In the rows, 128 means zero.
Each row of numbers belongs to one of the things below and depends on some of the facts about them. Some rows are named. Which thing is each other row?

Some facts about the things:
babrar Σ stugos; babrar Σ renim; befibik Σ gredrum; befibik Σ mikik
befibik Σ pavu; bemi Σ dreka; dadam Σ mopaken; dadam Σ dreste
debrun Σ rusa; debrun Σ mafil; dokil Σ nupe; drakek Σ dreka
drakek Σ tonen; drakevim Σ bagri; drakevim Σ dreste; fala Σ flador
fledrok Σ kitrum; fluplim Σ bagri; fluplim Σ pletrus; fune Σ deri
fune Σ greflin; getam Σ trakar; gimi Σ kirudur; grara Σ brivik
grara Σ nasko; grukli Σ pluskik; grukli Σ stugram; kaskos Σ greda
kaskos Σ stugos; kaskos Σ klatam; kledrek Σ tugar; kledrek Σ tresofum
kledrek Σ diduvir; kledrek Σ gredrum; kledrek Σ dreka; kledrek Σ skuzami
laklar Σ segros; lekli Σ numom; lesek Σ fluflum; lesek Σ pluskik
litu Σ dreste; luskos Σ dagavi; luskos Σ pluskik; luskos Σ staru
luskos Σ segros; mazige Σ pletrus; miduk Σ klabros; miduk Σ breder
nebre Σ deri; nebre Σ tapos; nebre Σ kigroston; noku Σ lagri
noku Σ kigroston; nufor Σ vasel; nunur Σ groden; nustir Σ fanas
pade Σ diduvir; peflogres Σ vitra; peflogres Σ skidigro; peflogres Σ punar
plini Σ fanas; plitror Σ nasko; popun Σ trovur; popun Σ vitra
popun Σ drilok; pupur Σ suren; pupur Σ roflus; rogre Σ gredrum
ruve Σ kitrum; ruve Σ plaves; ruve Σ segros; sigek Σ plufos
sigek Σ nasko; skefi Σ suraflo; skefi Σ drekem; skubris Σ femuk
tikuvol Σ gedrufu; tikuvol Σ tretro; tikuvol Σ raskeflon; tikuvol Σ skodil
tikuvol Σ gikle; tridas Σ plobresim; trofladus Σ brivik; trofladus Σ pluskik
trofladus Σ drilok; trofladus Σ groklos; trofladus Σ nedriden; trofladus Σ skuzami
tusi Σ siker; tusi Σ drekem; vastim Σ zubri; vastim Σ kigroston
voflame Σ gregur; vutrosko Σ trovur; vutrosko Σ gefu; vutrosko Σ meplaplus
zeku Σ zegrastik; zeku Σ nupe; bazus Ω mosom; beme Ω debrir
bobes Ω diduvir; bofe Ω femuk; branadu Ω diduvir; breder Ω popun
dadam Ω kluzar; dadam Ω rodrok; debrun Ω getam; deri Ω plitror
diduvir Ω nasta; diduvir Ω branadu; diplafa Ω boklatim; diplafa Ω sustazer
dokil Ω deri; dokil Ω plitror; drakek Ω plestefol; drakevim Ω zegrastik
dreka Ω bagri; drilok Ω funozen; drilok Ω rogre; driskur Ω plefodrel
drobikli Ω boklatim; drobikli Ω diplafa; dusal Ω tezustes; fala Ω gredrum
fala Ω tonen; fala Ω zopli; fanas Ω segros; fibrir Ω trunu
fibrir Ω skikizi; fleger Ω trudro; flukuzol Ω lagri; flukuzol Ω grara
fluplim Ω funozen; fluplim Ω drilok; fogrida Ω plinagri; funozen Ω drilok
gedrufu Ω dusal; getam Ω kluzar; gibor Ω pasu; gibor Ω suraflo
gibor Ω pluskik; gibor Ω trugrer; gikle Ω lesek; gostom Ω numom
gredrum Ω vutrosko; gregur Ω fogrida; groklos Ω plestefol; kaskos Ω tugar
kaskos Ω susul; kigroston Ω dreste; kitrum Ω fitras; kleflos Ω griplezu
kufis Ω grostefak; kufis Ω skiplol; lagri Ω flukuzol; lagri Ω tridas
lesek Ω zesu; litu Ω sigek; luskos Ω nufor; luskos Ω nozim
meplaplus Ω greflin; mibon Ω tugar; mibon Ω kaskos; muskol Ω gredrum
muskol Ω tonen; nasko Ω fitras; nasta Ω bobes; nozim Ω lesek
nufor Ω nozim; nuguskar Ω breder; numom Ω gostom; nunur Ω plupli
nupudul Ω skizo; pade Ω tretro; pasu Ω gibor; pavu Ω trunu
pletrus Ω befibik; plinagri Ω gregur; plini Ω kufis; plobresim Ω griplezu
plupli Ω groden; pofu Ω skubris; punar Ω laklar; renim Ω lekli
rodrok Ω nupe; saplor Ω flador; saplor Ω trudro; saplor Ω fleger
segros Ω groklos; senuflen Ω fitras; skeskugrus Ω vasel; skikizi Ω fibrir
skikizi Ω pavu; skuzami Ω bofe; stamines Ω bubero; stiplor Ω fogrida
stiplor Ω plinagri; stopul Ω susul; stugos Ω fanas; stugram Ω gaplok
suraflo Ω pasu; suraflo Ω gibor; suren Ω bemi; suren Ω skuzami
suse Ω viram; suse Ω miduk; sustazer Ω boklatim; susul Ω tugar
tapos Ω kleflos; tikuvol Ω fogrida; tonen Ω vutrosko; tonen Ω muskol
trenos Ω nupudul; tresofum Ω gregur; trobrugul Ω diduvir; trugrer Ω pluskik
trunu Ω fibrir; trunu Ω plepla; tugar Ω kirudur; tusi Ω mafil
vabrotrir Ω siker; vasel Ω breder; vastim Ω kledrek; zoskibrer Ω gimi
zosti Ω fibrir; zubri Ω nupem

Named rows:
[132 128 127 115 108  95 145 102 158  88 122  97 133 127 109 103 125 189
 150 116 138 125 126 141 167 159]: tusi
[119  57  88 133  59 117 156  63 120  85 181 138  63 122 139 126 200 124
 147 142 170 169 124 100  87 165]: gedrufu
[121  96 131 138 118 131 130 104 110 130 112 158 109 147 132 112 135 130
 140 151 139 118 113 142 132 117]: mafil
[128  97 133 137 124 135 133 108 109 125 111 163 109 143 127 105 131 131
 142 152 140 110 116 145 137 118]: siker
[ 77  82 131 103 106 114 123 124 137  85 140 156 109 200 157 125 137  94
 140 151 184 155 133 132 146 101]: nasko
[119 112 131 133 111 122 126 104 122 133 115 137 122 135 135 112 136 152
 146 133 129 119 110 142 133 126]: nupem
[ 59  55 114 150 115  86 116 105  75 206  83 112 116 205  83 123 161 134
 104 160 150 125 105 133 117  94]: bagri
[119  88 126 120 114 110 145 102 131  93 122 138 102 171 119 123 132 128
 135 152 161 139 127 130 152 134]: plobresim
[118 107 128 126 110 112 134 102 132 114 119 127 119 146 128 116 134 151
 143 134 140 130 119 138 143 133]: gostom
[118  72 135 162 181 144 108 103 165 110 146 121 142 125 143  74 144 192
  93 167 114 164 111 108 131 104]: susul
[ 90 119 132 117  81 124 119 141 126  90 135 143 136 169 156  83 153 111
 135 147 180 142 100 148 148  78]: gefu
[117 107 128 127 110 113 134 102 133 115 117 128 120 145 129 116 134 152
 144 136 140 130 119 138 143 133]: tustum
[ 70  95 108 118  95  40 131 101 137 151 102  34 146 187  63 122 151 202
 116 116 146 144 118 126 156 148]: fluplim
[ 72 148 137 108  90 108  90 129 164 127 139 112 167 131 184 106 141 173
 170  90 120 126 113 151 131 113]: grara
[118 107 127 125 109 114 132 105 131 116 118 129 119 146 129 116 135 151
 144 134 136 127 116 137 143 134]: fleger
[ 84 103  95  98  97  44 106 117 133 145 111  40 145 205  50 138 162 188
 117 103 136 135  99 122 158 171]: dadam
[113 105 158 127 109  62 166 131 172 144 108 157  96  87 133 145 167 154
 101 142 184 158 131 181 175 136]: muskol
[120 116 131 138 111 130 118 107 116 145 112 144 125 131 140 110 139 151
 148 131 119 110 103 145 126 123]: trudro

Which thing is each row?
No name comes twice in this set of rows, the named rows included.
[ 44  64 139  96 142 139  71 136 112 150 133 208  98 185 220 153 119 103
 166 111 150 113 133 126 108  90] => pluskik
[ 62  93 107 126  95  39 125 100 128 173  95  32 149 183  63 119 155 205
 112 116 141 140 113 128 148 139] => drakevim
[120 114 131 137 110 128 121 107 118 142 114 142 124 133 139 111 139 151
 149 130 120 112 105 144 128 124] => griplezu
[ 60 113  98 152  91  85  95  66 201  65  68 157 153 156 129 160 126  73
 155 183 108 153 234 141 107 110] => tresofum
[128 131 128 123 104 102 135 102 149 110 118 101 139 118 120 103 130 190
 151 113 126 119 116 143 153 151] => zeku
[ 67  88 109 126  99  50 128 100 125 163  98  50 141 186  71 120 153 190
 113 124 147 141 117 129 147 135] => litu
[ 95  91 129  98 139  99 119 101 142 126 118 126 105 126 163 142 101 206
 160  83 137 114 138 116 145 154] => fledrok
[ 89 139 136 121  95 118  99 124 144 137 130 124 154 126 171 102 143 166
 160 104 121 119 105 151 127 111] => plitror
[ 51 136 136 160 112  91 105 106 105 132 198  84 126 115 205 147  63 194
 178  54 137 126 171 154 161  96] => lesek
[ 94 102 174 147 122  70 152 117 199 165 115 182 110 108 136 167 174  95
 121 171 147 170 170 211 147 138] => tonen
[ 13  82 171 105  78 118 190 112 185 123 121 152 129 207 227  81 124 119
 190 137 139 125 142 127 122  84] => groklos
[157 119 139 137 104 137 152  85 117 126  81 139 103 187 184 192 107 109
 108 173 137 188  71 103 148 102] => deri
[ 85  56 131  98 155 113 118 104 121 127 116 167  78 155 175 156  97 163
 153 106 158 117 147 108 138 134] => plaves
[119  59 137 168 185 157 109 104 147 117 142 146 131 133 144  75 144 170
  91 181 120 157 110 108 123  93] => kirudur
[124  96 127 127 117 129 129 109 113 120 117 155 107 160 124 118 139 125
 141 146 140 117 110 138 137 129] => breder

Now the same things, written a new way:
Some rows with their names:
[122  94  99 149 132 151 134 150 108 125 113 116 142 138 145 134 136 118
 111 137 133 128 142 118 130 117 141 131 120 104]: debrun
[137  94 154 145 101  80 131 156  97 126 130 152 117 116 187  88 140 114
 142 150 146 120 137 149 126 120 141 132 169 121]: vutrosko
[130 101 117 153 125 150 137 147 116 129 115 133 135 130 140 135 115 121
 110 143 143 136 135 124 127 119 140 137 125 122]: zeku
[112 124 112 151 135 150 129 129 124 132 122 118 136 133 123 133 143 121
 116 125 121 112 136 121 125 122 134 133 120 120]: senuflen
[140 115 162 100 126 134 128 106 142 137 138 140 120 131 114 134  97 135
 126 122 133 135 115 130 129 131 121 130 121 135]: femuk
[117 124 118 153 137 150 128 127 123 129 125 118 135 134 124 131 139 123
 115 125 123 116 135 118 126 122 129 131 123 116]: nuguskar
[125 113 123 121 122 142 135 133 138 134 133 128 130 140 124 133 133 128
 118 123 131 124 133 127 126 125 145 126 117 123]: kleflos
[120 138 182 106 123  44 117 107 113 132 140 126 110 132 146  83 148 129
 148 110 127  98 124 143 122 127 130 106 165 137]: vitra
[140 205  93 143 125 105 115  91 151 106 135 120 106 109 121 126 154 152
 128 107 122 108 101 132 126 149 110 131 100  97]: segros
[150 137 139 133 129 136 130 104 122 144 120 133 125 153  80 141 157 123
 109 101 140 120 117 124 127 121 123 145 120 128]: klatam
[109 134 116 158 136 125 134 132 124 127 119 119 132 133 109 131 146 125
 115 126 125 118 133 115 124 123 147 133 127 131]: zosti
[136 185 110 115 116  77 105 118 116 115 138 118 112 114 133  96 156 135
 151 115 122 109 126 154 129 137 124 118 152 123]: groklos
[130 114 124 158 125 157 132 122 130 132 131 136 126 126 124 127 145 124
 127 136 121 124 123 128 130 127 129 142 124 125]: muskol
[ 85  79 136 181 141 105 119  99 164 127 161 117 139 127  97  99  73 146
 126 156 111 134 115 128 123 137 146 127 114 136]: skodil
[141 156  99  98 131 156 108 125 133 130 138 111 135 136  80 128 126 129
 148 117 107 145 137 148 138 131 115 118 144 157]: mikik
[120 129 123 153 130 118 133 129 130 129 121 133 131 130 114 131 136 129
 118 130 131 128 130 124 125 128 136 137 131 141]: fibrir
[130 128 133 141 120 104 137 134 134 129 127 147 126 127 110 130 126 130
 125 135 140 140 122 130 125 133 136 138 127 147]: plepla
[126 133 143 133 133 132 129 100 140 138 133 129 123 140  86 130 135 133
 122 114 124 121 116 123 127 127 132 132 121 133]: drekem

Which thing is each row?
No name comes twice in this set of rows, the named rows included.
[147 153  75 155 120 139 126 161 128  96 111 121 124 111 176 136 119 135
 117 143 157 130 122 131 123 140 105 137  98  79] => ruve
[155 162 114  81 145 155  93 116 116 126 132 100 137 126 100 123  93 127
 168 120 108 148 133 152 139 129  81 111 158 154] => tugar
[136 168  95 108 131 138 111 128 133 127 136 113 137 132  65 126 139 130
 145 116 111 145 138 148 133 131 121 121 148 170] => pavu
[140 140 116 162 128 170 125  98 112 145 121 126 120 144  82 138 181 121
 104  98 121 100 124 121 133 116 147 152 118 114] => renim
[155 109 123 152 122 161 138 142 102 134 103 135 132 145 117 144 145 114
  97 124 155 129 132 125 129 113 127 151 127 116] => babrar
[130  99 117 132 125 132 136 142 118 130 121 129 135 135 137 129 124 125
 116 135 134 137 130 122 132 121 140 130 123 116] => getam
[152 135 114 153 107  83 122 154  99 111 121 143 119 107 165  99 141 127
 143 147 143 136 127 152 131 132 127 131 155 121] => grara
[123 114 141 110 127 127 134 136 137 128 130 126 130 140 118 134 120 132
 113 124 139 133 132 124 125 128 140 120 123 136] => kufis
[139 177 116 115 124  98 111 117 137 110 136 116 112 117 141 113 136 142
 141 113 132 112 115 139 123 140 105 119 126 111] => fluflum
[135 114 133 111 111 121 133 117 150 139 149 146 123 139 107 126 155 133
 126 120 122 131 116 131 131 130 152 131 115 124] => groden
[124 142 122 151 107 109 132 148 141 153 104 147 164 117 147 142  40 120
 124 148 142 144 135 145 112 123 105 153 123  98] => miduk
[145 170  98  94 129 172  98 112 135 131 154 112 125 130  61 119 150 130
 167 112  93 141 132 156 141 132 108 120 150 168] => gredrum
[130 120 155 102 131  85 135 130 135 128 117 137 133 136 118 135  86 134
 126 131 148 150 119 126 123 133 120 124 130 145] => gaplok
[ 82  79 122 186 148 137 111  92 155 126 159 103 139 125 104  99  82 141
 119 154 102 120 121 122 127 132 146 126 110 123] => gedrufu
[120 157  59 107 127 132 112 155  89 119 113  94 144 118  94 131 112 133
 114 125 126 145 164 143 144 127 171 110 149 153] => pade

Now the same things, written a new way:
Some rows with their names:
[108 145 107 147 179 124 103 128 140 175 166 157 165  98 144 112 123  74
  98  60 130 103 115 159 125 104 142]: femuk
[109 141 114 146 179 125 104 128 149 163 178 155 163 100 142 118 120  72
  98  73 121 111 107 163 128 107 132]: roflus
[116 144 132 148 166 100 124 131 148 158 183 142 157 116 114 138 133  76
  99  90  90 134 118 168 124  89 127]: zoskibrer
[114 153 115 152 175 116 113 122 142 156 163 145 143 100 120 126 130  69
  94  80 116 128 105 163 129  92 125]: raskal
[105 165  98 140 145 124 144 131 142 180 157 125 128 142 146 130 122  77
  64  58 113 100  99 169 120 122 112]: greflin
[110 165 102 178 190  95 117 106 115 144 153 150 122 104 116 158 143  67
  84  70 108 142 100 164 135  61 120]: lekli
[151 168 154 193 146 127 105 135 163 159 189 171 161  95 148 107 140  82
  75  56 116  95 104 156 114 109 104]: skodil
[114 151 116 152 177 115 119 122 141 156 164 147 146 102 120 128 133  68
  89  81 115 128 108 161 126  87 125]: stisak
[118 153 100 153 166 104 133 126 124 163 171 141 169  95 144 145 142  78
 101  63 101 118 102 133 136  63 124]: viram
[113 149 126 153 171 116 118 121 154 150 174 150 148 105 116 134 128  60
 100  93 107 138 105 165 129 104 111]: trobrugul
[123 146 128 148 178 114 115 123 149 150 173 147 143 102 116 129 131  64
  96  94 106 137 107 166 131  99 118]: nuguskar
[120 159 131 145 150 126 150  88 142 180 202 172 167  98 123 150 115  82
  65  78 132 100 137 131 119  89 154]: staru
[113 158 110 166 183  96 138 114 118 158 155 130 128  99 111 149 144  72
  95  68 110 139  99 159 129  66 130]: skubris
[124 140 133 151 167 117 120 126 148 162 169 146 156 105 108 117 136  57
 104  94 105 130 122 164 130 102 126]: stopul
[119 154 120 163 179  98 140 116 131 143 161 132 122 103 104 140 143  65
  94  87 111 145 100 162 130  66 120]: nustir
[133 143 133 149 185 119 106 119 148 150 169 147 136  99 111 124 130  58
  94  92 114 133 108 160 131  99 118]: senuflen
[118 131 129 145 183 126 103 124 153 163 181 154 159  97 137 112 122  61
 101  87 124 113 115 163 129 117 130]: suren
[103 167 121 178 148 124 152  88 115 174 160 171 138  93 104 164 120  75
  66  87 120 122 123 132 122  62 154]: laklar

Which thing is each row?
No name comes twice in this set of rows, the named rows included.
[122 150 127 149 181 121 110 115 152 146 169 151 137 102 113 125 128  60
  93  94 120 137 104 160 132 101 112] => trenos
[100 124 100 157 194  87 140  94 130 138 156 123 150  95 101 123 149  58
 109  99  94 144 101 164 138  58 150] => kaskos
[106 155 110 163 163  85 147 129 119 158 159 135 144 110 108 148 147  83
  98  76  91 142 107 167 126  62 137] => gimi
[113 167  97 138 148 125 129 126 145 179 154 130 114 148 150 140 122  66
  60  63 112 105 103 169 127 122 107] => lagri
[127 144 135 155 175 104 144 119 143 144 161 129 118 103 101 124 146  61
  99  99 114 146 105 166 125  71 124] => plini
[135 146 108 148 169 105 126 125 140 151 188 138 162  93 138 146 140  66
 103  87  95 130 101 137 140  72 114] => suse

